(in the rows, 128 means zero)
Facts:
baga | Δ b | β trazer | Λ baru | ρ 220
baru | β kligim | Λ grakla
batro | Δ d | Λ skugruno | ρ 526
befa | Δ d | β topim | Λ gesi | ρ 67
beplin | Δ a | Λ plafik | ρ 316
bibrer | Δ d | Λ patar | ρ 406
bodris | Δ a | β veper | Λ kloklu | ρ 220
bredrer | Δ b | β dogis | Λ bralapal | ρ 220
brevunol | Δ b | Λ flipe | ρ 67
bridodrok | Δ d | β gitas | Λ pudo | ρ 220
briplir | Δ a | Λ nilu | ρ 526
brulin | Δ d | β dafus | Λ koflum | ρ 220
brutron | Δ b | Λ stagre | ρ 67
butrur | Δ b | β ratruflar | Λ stafir | ρ 316
dafus | Δ b | β gikal | Λ koflum | ρ 220
dagru | Δ a | β baga | Λ baru | ρ 526
daston | Δ b | β traston | Λ flibevin | ρ 67
dedrel | Λ flastun
deplik | β grubis | Λ pami
dipa | Δ b | β tutun | Λ flibevin | ρ 316
diple | β beplin | Λ plafik
divis | Δ c | β diple | Λ plafik | ρ 220
dizol | Δ c | Λ deplik | ρ 406
dogis | Δ b | β flemon | Λ bralapal | ρ 316
dravape | Δ b | β panun | Λ drudra | ρ 646
driklon | Δ b | β klaka | Λ pupu | ρ 220
drodoke | Δ c | β tugin | Λ skagrum | ρ 220
drudra | Λ neda
duflu | Δ d | β guvapler | Λ pupu | ρ 220
dugadres | Δ a | β koflum | Λ bralapal | ρ 316
dumel | Δ d | Λ zusuk | ρ 462
femok | Δ a | β noplo | Λ nukis | ρ 316
fene | Δ a | β dumel | Λ zusuk | ρ 67
fiskar | Δ a | β plutrir | Λ klaskon | ρ 67
flemon | Δ c | Λ bralapal | ρ 646
flibevin | β bredrer | Λ bralapal
flisik | Λ nitra
flubri | Δ b | Λ gapli | ρ 406
fufleri | Δ b | β setrum | Λ gesi | ρ 526
gapli | β zera | Λ pami
gesi | Λ flatuk
gikal | Δ c | Λ koflum | ρ 316
gitas | Δ a | β kaskik | Λ pudo | ρ 406
gorevur | Δ a | β baru | Λ grakla | ρ 646
grenur | Δ a | Λ stanak | ρ 646
grofli | Δ b | β fufleri | Λ gesi | ρ 526
grubis | β pudo | Λ pami
grufil | Δ a | β briplir | Λ nilu | ρ 67
grupir | Δ b | Λ nukis | ρ 406
guvapler | Δ b | Λ pupu | ρ 406
guzin | Δ c | β kledrisa | Λ neda | ρ 646
kaskik | Δ b | β zito | Λ pudo | ρ 220
klaka | Δ d | β duflu | Λ pupu | ρ 406
klaskon | β dedrel | Λ flastun
kledrisa | Δ b | β milon | Λ neda | ρ 462
kligim | Δ d | β lape | Λ grakla | ρ 526
klode | Δ b | β pupu | Λ sturak | ρ 220
kloklu | β nibul | Λ skagrum
klozis | Δ b | β klaskon | Λ flastun | ρ 67
koflum | β flibevin | Λ bralapal
lape | β zusuk | Λ grakla
lebrul | Δ b | Λ plinobron | ρ 316
lesam | Δ c | Λ vazirik | ρ 316
lestik | β divis | Λ plafik
letil | Δ d | Λ flisik | ρ 406
lobus | Δ b | Λ diple | ρ 462
lutran | Δ b | β daston | Λ flibevin | ρ 67
mepler | Δ c | β fene | Λ zusuk | ρ 406
milon | β drudra | Λ neda
modir | Δ a | β plesin | Λ lape | ρ 67
neklo | Δ a | β gesi | Λ flatuk | ρ 316
nemu | Δ b | β stafir | Λ trikuda | ρ 67
nepu | Δ c | β rudom | Λ netu | ρ 220
netu | β stanak | Λ nitra
nibul | Δ d | β stagre | Λ skagrum | ρ 646
nilu | β sogom | Λ flastun
noplo | Δ a | β grupir | Λ nukis | ρ 462
nubo | β brevunol | Λ flipe
nukis | β gapli | Λ pami
padel | Δ a | β skaplitri | Λ plagren | ρ 316
panun | Δ a | β vano | Λ drudra | ρ 220
patar | Λ grakla
plesin | Δ d | Λ lape | ρ 67
plidi | Δ a | β dizol | Λ deplik | ρ 220
plinobron | β vazirik | Λ trikuda
plumulam | Δ b | β zovitrok | Λ deplik | ρ 646
plutrir | Δ b | Λ klaskon | ρ 67
pudo | β nukis | Λ pami
pupu | Λ sturak
ratruflar | Δ b | Λ stafir | ρ 316
rudom | Δ a | β vafes | Λ netu | ρ 220
setrel | Δ c | β tafefluk | Λ netu | ρ 406
setrum | Δ b | Λ gesi | ρ 526
skaplitri | Δ c | Λ plagren | ρ 646
skavo | Δ a | Λ pudo | ρ 646
skenoskan | Δ b | β nemu | Λ trikuda | ρ 526
skesal | Δ b | β skugak | Λ vazirik | ρ 220
skidi | Δ a | β brulin | Λ koflum | ρ 220
skife | Δ d | Λ nubo | ρ 462
skonok | Δ b | Λ drudra | ρ 316
skote | Δ b | β stuplom | Λ milon | ρ 462
skugak | Δ b | β lesam | Λ vazirik | ρ 316
skugruno | β gorevur | Λ grakla
sogom | Δ b | β klozis | Λ flastun | ρ 526
stadrir | Δ a | β batro | Λ skugruno | ρ 646
stafir | Λ trikuda
stagre | β drodoke | Λ skagrum
stanak | β flisik | Λ nitra
stestol | Δ d | Λ grubis | ρ 526
stinom | Δ a | β padel | Λ plagren | ρ 67
stuplom | Δ d | β truda | Λ milon | ρ 526
subu | Δ a | β modir | Λ lape | ρ 316
tafefluk | Δ b | β nepu | Λ netu | ρ 406
taskal | Δ a | β stadrir | Λ skugruno | ρ 220
tato | Δ a | Λ dedrel | ρ 220
topim | Δ a | β grofli | Λ gesi | ρ 462
totra | Δ d | β grenur | Λ stanak | ρ 462
traston | Δ b | Λ flibevin | ρ 316
trazer | Δ a | Λ baru | ρ 220
trebrotri | Δ a | β bridodrok | Λ pudo | ρ 220
truda | Δ a | Λ milon | ρ 220
tugin | Δ c | Λ skagrum | ρ 316
tuska | Δ b | β bodris | Λ kloklu | ρ 67
tutun | Δ b | β lutran | Λ flibevin | ρ 406
vafes | Δ c | Λ netu | ρ 646
vagaster | Δ d | β dagru | Λ baru | ρ 526
vano | Δ a | β skonok | Λ drudra | ρ 526
vazirik | β skenoskan | Λ trikuda
veper | Δ b | Λ kloklu | ρ 526
zera | Δ a | Λ pami | ρ 67
zito | Δ b | β skavo | Λ pudo | ρ 220
zogri | Δ a | β lebrul | Λ plinobron | ρ 526
zoklu | Δ b | β zogri | Λ plinobron | ρ 462
zovitrok | Δ b | β plidi | Λ deplik | ρ 526
zusuk | β patar | Λ grakla

Known rows:
[113 118 131 126 132 131 111 121 103 157  88 147 129 162 155  92 132  95
 118 130 113 154 116 104 118 139 146 132 108 109 135 125  88 130 120 131
 132]: dagru
[139  92 132 127 130 140 151 115 132 138  71 117 137 144 135 209 118  92
  99 128 126 121  54 169 134 123 154 120 129 127 117 129 153 106 134 133
 138]: dravape
[125 160 126 122 110 159 105 152 170 104 169 121 131 105 164 103 163 149
 120 116 110  85 138 118 125 140 113 116 125 137 137 123  93 160 131 124
 143]: skonok
[124 113 126 135 122 114 113 121 100 143  96 143 121 151 126 100 123 138
 178 115 159 154 101 132 127 131 127 136 129 129 120 105 155 105 134 124
 127]: gesi
[124 162 137 130 128 149  91 174 154 110 158 130 131 149 145  61 184  99
  58 138 109 103 159 124 124 143 112 128 120 119 142 151  58 148 107 118
 129]: kligim
[138 143 135 161 114 133  86 194 125  95 135 142 124 143 139  21 130 144
  73  93 141  70 118 159 122 142 114  99 145 142 141 175  86 131 121 100
 141]: lape
[139 139 134 165 115 133  79 198 122  90 125 155 123 146 140  17 123 147
  61  84 137  71 123 163 117 140 115  87 148 150 144 180  89 134 125 101
 139]: zusuk
[136  90 131 131 135 124 161 109 107 139  77 122 144 131 138 199  82 100
 109 111 115 118  57 152 139 117 163 122 134 118 116 138 110 107 131 142
 142]: guzin
[141  92 126 133 128 122 147 129 111 153  86 123 134 118 117 178 144 118
 149 117 155 147  67 179 119 111 143 137 125 128 117 143 119  96 135 126
 125]: netu
[127 147 121 137 130 125  98 140 122  61 174 152 133 106 120 103 105 169
  43 104  82 107 214 120 134 117 103  74 166 182 132 135 130 169 146 138
 120]: zera
[118 163 127 118 121 152 109 144 153 100 176 128 137 104 155  96 153 130
  97 111  79 103 160 100 127 133 110 122 127 132 138 127  46 167 123 138
 136]: beplin
[141  93 126 132 129 124 149 126 113 152  86 122 134 117 117 182 140 117
 145 118 151 144  71 175 120 111 144 136 125 127 118 141 120  97 134 127
 125]: lestik
[121 147 124 114 141 135 148 106 143  98 194 116 128 111  96 172 123 163
 210  81  99 162 193  83 138 105  93 149 137 102 123 100 166 156 116 152
 116]: gitas
[143 133 123 149 139 147 128 130 146  67 198 126 118 104 101 136 107 204
 108  96 100 104 228 127 129 108  72  79 154 143 138 152 249 150 136 129
 115]: zito
[126 152 123 136 116 146 100 160 142  90 155 151 137  97 171  85 112 166
  91  81  86  72 154 111 123 132 122  88 139 148 143 146  51 170 138 133
 146]: tugin
[133 101 119 114 123 158 141 121 146 159  84 127 139 102 159 212 171 114
 143 121 120 143  73 154 110 117 149 126 105 129 126 124  97 124 143 139
 133]: butrur
[141  91 126 134 128 121 148 131 110 152  86 122 134 117 115 174 147 119
 151 115 158 148  67 180 119 112 144 138 125 128 117 141 117  94 135 125
 124]: plinobron
[132 123 128 138 120 120 120 140 117 128 125 127 126 129 121 104 134 140
 153 112 155 125 102 150 129 129 122 134 135 131 122 127 128 112 129 119
 130]: neda
[131 124 129 135 122 123 122 135 121 127 124 127 126 130 124 113 128 136
 145 118 146 123 109 143 129 129 124 132 133 130 123 128 134 116 128 121
 130]: plafik

Rows:
No name comes twice in this set of rows, the named rows included.
[127 102 126 119 132 154 136 131 120 168  75 133 145 117 161 163 173  79
 105 116  99 148  67 148 104 119 153 137  99 113 132 147  18 120 126 141
 134]	subu
[130 142 123 118 131 127 152 142 160 137 118 136 120 124 114 183 102 134
 167 124 146 137 146 109 116 129 161 125 118 123 140 137 144 158 125 121
 122]	lobus
[129 134 126 128 125 127 127 115 133  99 193 106 126 111 102 132 149 188
 223  89 144 142 159 122 142 112  80 149 145 113 112  94 200 125 124 134
 123]	pudo
[120 150 143 126 132 140  99 138 136 129 160 111 129 164 144  58 183  85
  67 176 115 114 147 117 136 147 106 148 115 103 132 131 101 123 102 120
 131]	plesin
[122 142 139 129 124 121 136 115 127 107 157 109 135 141 144 102  79 124
 127 124 113  81 109 100 160 144 130 136 145 108 120 114 124 131 114 132
 152]	skaplitri
[137 151 134 141 128 131 133 138 149 104 188 106 117 112 117  83 116 147
  87 161 130  75 171 127 135 138 104 116 137 132 139 157 170 132 120 108
 129]	bredrer
[117 119 125 119 124 137 119 109 131 148  98 140 123 147 152 144 129 130
 155 135 130 150 123 109 123 138 144 120 113 126 130 100 166 134 137 130
 132]	sogom
[115 116 133 126 135 123 117 102 100 127  88 143 130 176 135 119  90  95
 108 118 102 147 107 107 142 134 135 127 135 122 121  98 141 123 127 144
 135]	grenur
[140  97 128 129 149 118 170 102 100 156 107 118 132 109 100 179 119  99
  97 155 117 153 120 150 120 106 138 136 119 121 127 163 120 100 125 134
 113]	skidi
[131 150 127 140 118 149  98 168 156  88 154 141 127 121 149  95 130 158
  74 106 114  82 163 131 122 137 121  84 140 155 143 150 123 166 135 116
 136]	setrum
[140 139 127 138 138 144 143 113 153  82 217 100 119  97  99 145 124 193
 141 118 109 107 215 118 138 111  72 110 147 123 131 136 249 142 126 129
 118]	kaskik
[131 163 129 128 120 138 129 157 170  99 163 123 122 119 125 121 112 141
 125 119 130  86 148 117 131 139 125 119 136 131 139 139 129 158 122 117
 136]	guvapler

Now the same objects, written a new way:
Known rows:
[138  90 156 154 105 107 135 104 145  98 138 118 169 114 143 122 134  97
 148 128 120 106 117 109 123 125 108 132 110  87  46 108 162 139 140 181
 177 158 100  92 147 171 125 160 198 118 111 127 116 169 138 145 137]: plagren
[140  93 171 150 105 103 130 127 136  83 106 128 143 104 132 112 101  98
 145 134 128 126 123 102 124 139 125 104  84  86  40  93 168 127 133 182
 163 161  97  80 136 195 129 158 185  97 114 128 107 178 131 144 140]: kloklu
[140  89 142 154  99  88 119 138 144  65 112 140 137  91 125 112 122 128
 147 136 126 134 119  80 121 144 165 132  99  90  51 106 125 120 107 176
 184 153  83  59 129 190 140 148 182  88  99 114 126 174 147 149 162]: vagaster
[144  96 121 156  97  98 132 111 135  92 162  99 183 118 151 131 174 125
 167 134 119 102 109  89 133 109 100 154 103  86  65 112 128 130 126 169
 190 147 104  74 141 163 114 165 200 123  98 130 117 155 158 156 155]: baru
[150  85 130 155 107 102 103  85 124 123 182 111 154  98 122 160 171 130
 166 119 120  93 124  92  87 111 128 195 157  89 107  78 119 152 108 168
 174 116 117  69 159 186  99 137 185 128 101 120 131 138 122 165 137]: trazer
[155  87 142 153  91 108 129 101 127 120 179 122 146 100 126 137 146 107
 151 114 120  80 126  90 104 124 106 147 128  86 110  91 134 151 148 181
 172 115 120  81 148 180  96 180 183 135 121  89 133 135 115 159 125]: dafus
[121  90 190 141  74 114 100 107 122  97 116 140 130 103 125 108 106  99
 150 113 126 117 130  67  93 157 154 124 106  99  94  73 149 128 127 154
 133 134 105  78 130 219 108 135 157 103 134 133 106 162 122 128 119]: guzin
[138  89 139 137  93 122 129 113 122  96 142 130 152 127 129 119 130  97
 148 103 105  81 107  91 120 133 132 118 114  85  74  90 151 141 138 177
 165 156 101 110 140 178 148 178 188  71 133 118 147 154 152 145 128]: plutrir
[138  91 136 148 135 111 119  87 149 106 160 113 193 107 141 154 179 125
 168 131 119 109 110 120 101  92 103 195 160  80  48 118 152 156 104 184
 182 162  94  85 161 153 130 114 208 119  78 150 105 170 151 152 151]: lape
[143  87 147 153  91 117 140 105 129  86 138 123 169 125 138 108 132  94
 142 126 110  98 104 112 126 135 109 123 102  96  36 104 151 137 141 178
 173 156  91  97 138 170 139 176 187 110 124 121 136 173 148 141 133]: pupu
[134  79 152 144  55 120 119  98 116  99 145 146 159 115 117 108 121  89
 143 120  90  95 122  73 113 146 112 130 125 107  80  91 142 159 131 175
 155 144  90  99 132 166 113 157 168  87 143 118 141 152 145 140 133]: klaka
[128  71 194 147 103  96 159 105 175 130 142 118 190 127 142 127 129  63
 134 117 123  68 125 100 132 136  93 122 104  84  49 117 190 137 190 180
 174 154 113 105 153 152  89 185 234 149 122  91 129 158 115 134 117]: pudo
[130  87 187 162 104 112 146  91 164 117 135 122 160 114 154 116 106  64
 128 120 123 103 134 121 125 136 102 103 116  89  43 117 194 147 176 190
 177 168 106 117 158 170 120 173 205 134 126 119 117 171 117 138 115]: pami
[152  83 170 152  96 106 108 113 110 100 125 133 112  93 105 126  96 101
 142 122 126 113 133  98  93 152 147 124 107  94  81  54 145 136 123 172
 147 122 111  67 140 226 112 156 161 104 131 111 131 157 100 153 122]: skidi
[110  90 161 144 119 120 119  76 159 129 152 133 182 114 145 147 159 116
 157 106 125  88 104 102  80 101 123 177 170  93  88 123 180 156 135 194
 167 158 104 112 158 152 129 106 208 110  98 132  99 160 139 153 135]: dogis
[138  90 155 154 105 107 136 105 143  98 139 118 169 115 143 123 136  98
 149 129 120 108 116 108 124 124 108 132 111  87  46 108 160 139 140 181
 176 158  99  91 146 171 124 160 198 119 109 127 117 169 139 146 137]: trikuda
[131  86 160 152 134 112 128  79 165 121 155 119 188 108 145 149 158 100
 153 124 120 103 120 125 101 102 103 176 166  81  46 123 175 162 130 191
 182 168  98 103 169 151 126 122 216 128  90 139 108 171 135 146 135]: dedrel
[125  87 141 172  99  88 135  95 165 112 158 107 163 121 160 129 155 108
 139 117 135  84 108  87 119 128 150 148 114  97  70 104 135 123 154 166
 199 146 116  95 158 170 117 177 211 131 103 109 140 154 129 150 140]: vano
[104  88 159 156  97 103 116  78 159 134 152 117 175 124 154 143 156 113
 154 107 126  85 112  77  95 115 141 165 147 101 101 110 163 137 146 172
 176 152 116 107 157 162 110 124 212 114 108 130 112 146 136 154 137]: beplin

Rows:
No name comes twice in this set of rows, the named rows included.
[114  63 202 139  78  98 135  91 154 151 146 129 179 134 120 135 124  60
 137 104 116  46 123  66 105 143 110 137 113 100  92  73 183 147 180 166
 143 134 126 112 155 162  61 170 216 120 140  93 135 138  94 134 111]	gitas
[147  97 146 146 107 102 122 135 119  67 110 121 149 104 128 116 124 122
 161 140 126 132 112  99 123 129 125 123  80  86  43  88 144 122 106 175
 164 155  91  62 129 197 133 149 176  88 104 138 104 176 147 150 156]	skugruno
[147  78 158 149  74 121 111  90 118  99 163 139 136 105 118 114 134  90
 138 105 112  86 124  87  97 157 149 149 135  97  84  70 115 148 130 154
 155 118 105  84 144 205 120 175 159 124 138 108 160 154 122 126 106]	divis
[134  87 170 137  95 104 115 134 135  90 108 137 132  98 121 119  98  95
 151 120 109 126 144  77 131 149 144 103 106  74  68  95 163 134 127 174
 164 164  93  82 132 196 129 148 189  70 129 129 125 160 145 145 137]	befa
[ 99  86 179 146 110 118 104  63 169 130 155 129 183 115 154 141 167 105
 155 102 126  96 118  87  80 117 148 191 180  92  85 117 163 150 130 163
 163 159 105 109 164 167 121  99 205 126 100 152 106 163 140 126 121]	tugin
[122  80 185 170  95  99 143  93 188 115 136 140 148 101 153 111 104  71
 115 117 123 106 139 105 123 150 140 112 134  93  49 135 175 145 178 191
 197 166  98 113 158 164 128 170 210 136 121  97 138 169 120 137 120]	stestol
[139  56 208 129 135 113 135  83 169 158 160 153 170  97  96 163 128  69
 132  98 125  51 129 119  68 127 110 179 182  80  82  95 197 178 163 201
 148 128 113 104 171 160  89 140 220 142 116  70 134 152  78 140  97]	zito
[111  79 193 149 137 124 117  55 175 155 151 125 164 116 147 160 129  66
 137  95 116  86 139 127  91 117 135 159 194  79  64 104 209 174 155 186
 171 178 116 143 189 165 132 120 226 111 117 146 128 161 114 141 102]	zera
[140  61 203 134 119 103 140  95 167 156 162 143 165 101 104 156 127  70
 135 100 126  50 133 100  86 131 106 160 154  79  94  94 186 165 176 192
 153 121 123  96 163 165  75 163 221 148 122  63 135 141  80 143 101]	kaskik
[135  93 150 138 107 114 124 113 136 108 142 124 152 116 136 134 135 101
 156 107 115  90 119  89 117 123 127 127 121  75  81  92 163 142 137 179
 167 157 109 104 147 179 132 163 199  83 119 125 126 151 143 150 131]	brutron
[139  83 168 152 100 108 104  75 149 130 183 121 152  93 134 148 159  99
 153 108 125  92 143  87  89 128 132 182 168  82 103  89 131 158 132 158
 168 121 120  81 165 190  89 145 188 153 110 120 129 143 110 135 110]	drodoke
[127  86 153 157 140 104 130  83 182 120 159 132 172 103 147 149 162 112
 142 112 136  88 106 117  88 103 140 182 171  85  60 123 166 156 135 197
 192 161 103 108 173 151 139 133 216 124  80 115 117 168 126 148 137]	setrum

Now the same objects, written a new way:
Known rows:
[167 118 110 116 200 135 118 132  89 148 116 167 157 189 168  99 145  98
 112 118 115 109 140 148 111 118 117 151]: noplo
[140 157 139 127 130 114 114 160 129 125 163  77 122 143 147 122 121 106
 108 137 145 138  98 124 150  97 132 146]: plafik
[154 141 156 141 149 117 133 155 132 125 160  44 113 152 140 130 106  84
 127 143 132 151  85 134 154  97 132 130]: diple
[138 151 138 127 130 112 112 157 127 123 161  77 124 138 148 122 117 107
 106 134 144 137  95 127 147  98 136 143]: flatuk
[143  67 162 111 134 138 141  63 123 110 108  52 113 145 148 133  97 116
  44 122 108  93  97 125 153 122 114 101]: daston
[154 131 177 150 152 118 157 101 110 135 101  76 120 147  76  98 103 105
 107 147 116 125  79 127 102 135 151 127]: skaplitri
[138 157 138 130 128 114 115 157 127 123 161  79 122 141 146 123 121 106
 110 139 147 138  96 123 148  96 134 148]: plagren
[128 131 115 161 141 100  94  99 155 116 135 140 133 135 119  82 149 156
  65 109 153 149  85 119  72 126 160 166]: setrel
[115  87  87 144 141 116 106  99 144 111 147 173 113 138 157 104 139 151
  59 136 149 145 104 135 106 120 135 119]: tuska
[133 102 117 117 155  96 125 130 103 129 142 143 125 145 142  92  94 106
  92 126 121  94 106 164  94 109 123 131]: bodris
[143 127  81 134 159 158 136 108 106 146 122 206 121 164 149 108 184 122
 101 126 151 141 163 129 103 123 157 139]: trebrotri
[138 108 120 129 171 100 168 100 117 118 122  49 107 158 116 135 105  77
  97 113 117 105 109 163  84 104 149 110]: lebrul
[154  82 159 109 124 160 189 124  64 178 119 108 117 137  62 116  68 134
 147 170 143 150  25 151 126 156 104 189]: batro
[154 127 177 123 134 135 145  76 113 132  89  39 123 141  88 123 112 120
  73 127 109 104  84 100 131 135 140 146]: drodoke
[138 151 140 131 124 112 110 158 129 119 162  78 121 140 147 122 119 108
 106 136 150 138  94 125 148  95 134 142]: skagrum
[140 165 165  85  89 143 118 138 112 126 131   9 125 135 143 163 120 104
  72 125 134  93 106  90 201 100 119 149]: dedrel
[174 120 180 114 120 185 172 120  54 161 104 164 128 163 117  70 140 143
 138 125 148 130 109 130 142 142 134 176]: stestol
[165  65 176 123 116 141 197 118  69 152 131  96  93 170 131 102  96 161
 132 145 129 122  72 165 129 118 116 123]: grofli
[141  78 106  91 118 121 156 161  49 182 143 169 122 141 105 113  73 165
 135 182 136 118  45 170 110 129  90 177]: dagru

Rows:
No name comes twice in this set of rows, the named rows included.
[141 151 192  86  78 138 131  81  85 126  72  33 137 126  85 122 112 137
  27 109 118  42 100  87 138 128 137 144]	flemon
[142 140 169 125 139 110 148  68 123 116  89   3 123 144  80 123 111 102
  58  94 113  81  96 115  92 125 164 139]	gikal
[161 188 158  84 120 174 123 138  91 145 104  41 134 155 150 163 155  89
  95 129 125  97 146  75 215 104 127 153]	gapli
[157 118 179 151 162 117 144  92 127 127 111  65 122 146  95  98 100 113
 100 136 105 127  76 129 108 131 151 136]	nepu
[130 115 127 117 139  98 138 140  95 124 138 145 124 144 127  91  95 101
  92 136 131  90 107 172  82 107 126 118]	grenur
[153  93 179  64  61 168 178 105  43 156  98  60 107 152 137 134 110 183
  82 127 133  63  91 122 171 123 103 143]	setrum
[174 108 134 123 192 163 172 100  90 155 102 115 116 179 135 123 133  75
 129 135 105 124 144 136 134 124 138 120]	plidi
[137 169 151  93 122 128 129  81 101 128  75  12 139 130  79 147 124 102
  45  97 114  55 109  90 115 127 153 162]	tugin
[143 183  96 152 144 138 105 160 129 134 152 168 122 156 163 108 187 120
 124 136 166 171 148 108 142 100 162 151]	deplik
[136  82  85 113 173 123 162 112 100 160 116  84 111 142  86 169  77 103
 110 181 110 135  64 145 117 138 107 147]	baga
[156 154 141  57 116 192 158  96  47 159  52  94 135 163 125 156 155  94
  63 121 113  43 175  92 176 124 127 132]	skavo
[138 114 138 127 172 105 103 115 116 114 130 133 157 132 127  79  96  88
  86 104 130 111  88 154  91 132 128 173]	klaka
[142  90 152 100 126 146 161  82 107 129 111  51 107 146 127 146 102  99
  72 122 123  94 107 130 138 117 123 116]	rudom
[146 140 156 151 174  94 149  91 129 117 109  43 123 146  80 105 105  86
  96 111 109 113  89 134  75 121 168 138]	lesam
[130  88  96  84 140 146 164  96  92 167 101  61 114 132  82 190  87  97
  81 167 118 109  73 126 136 137 103 161]	trazer

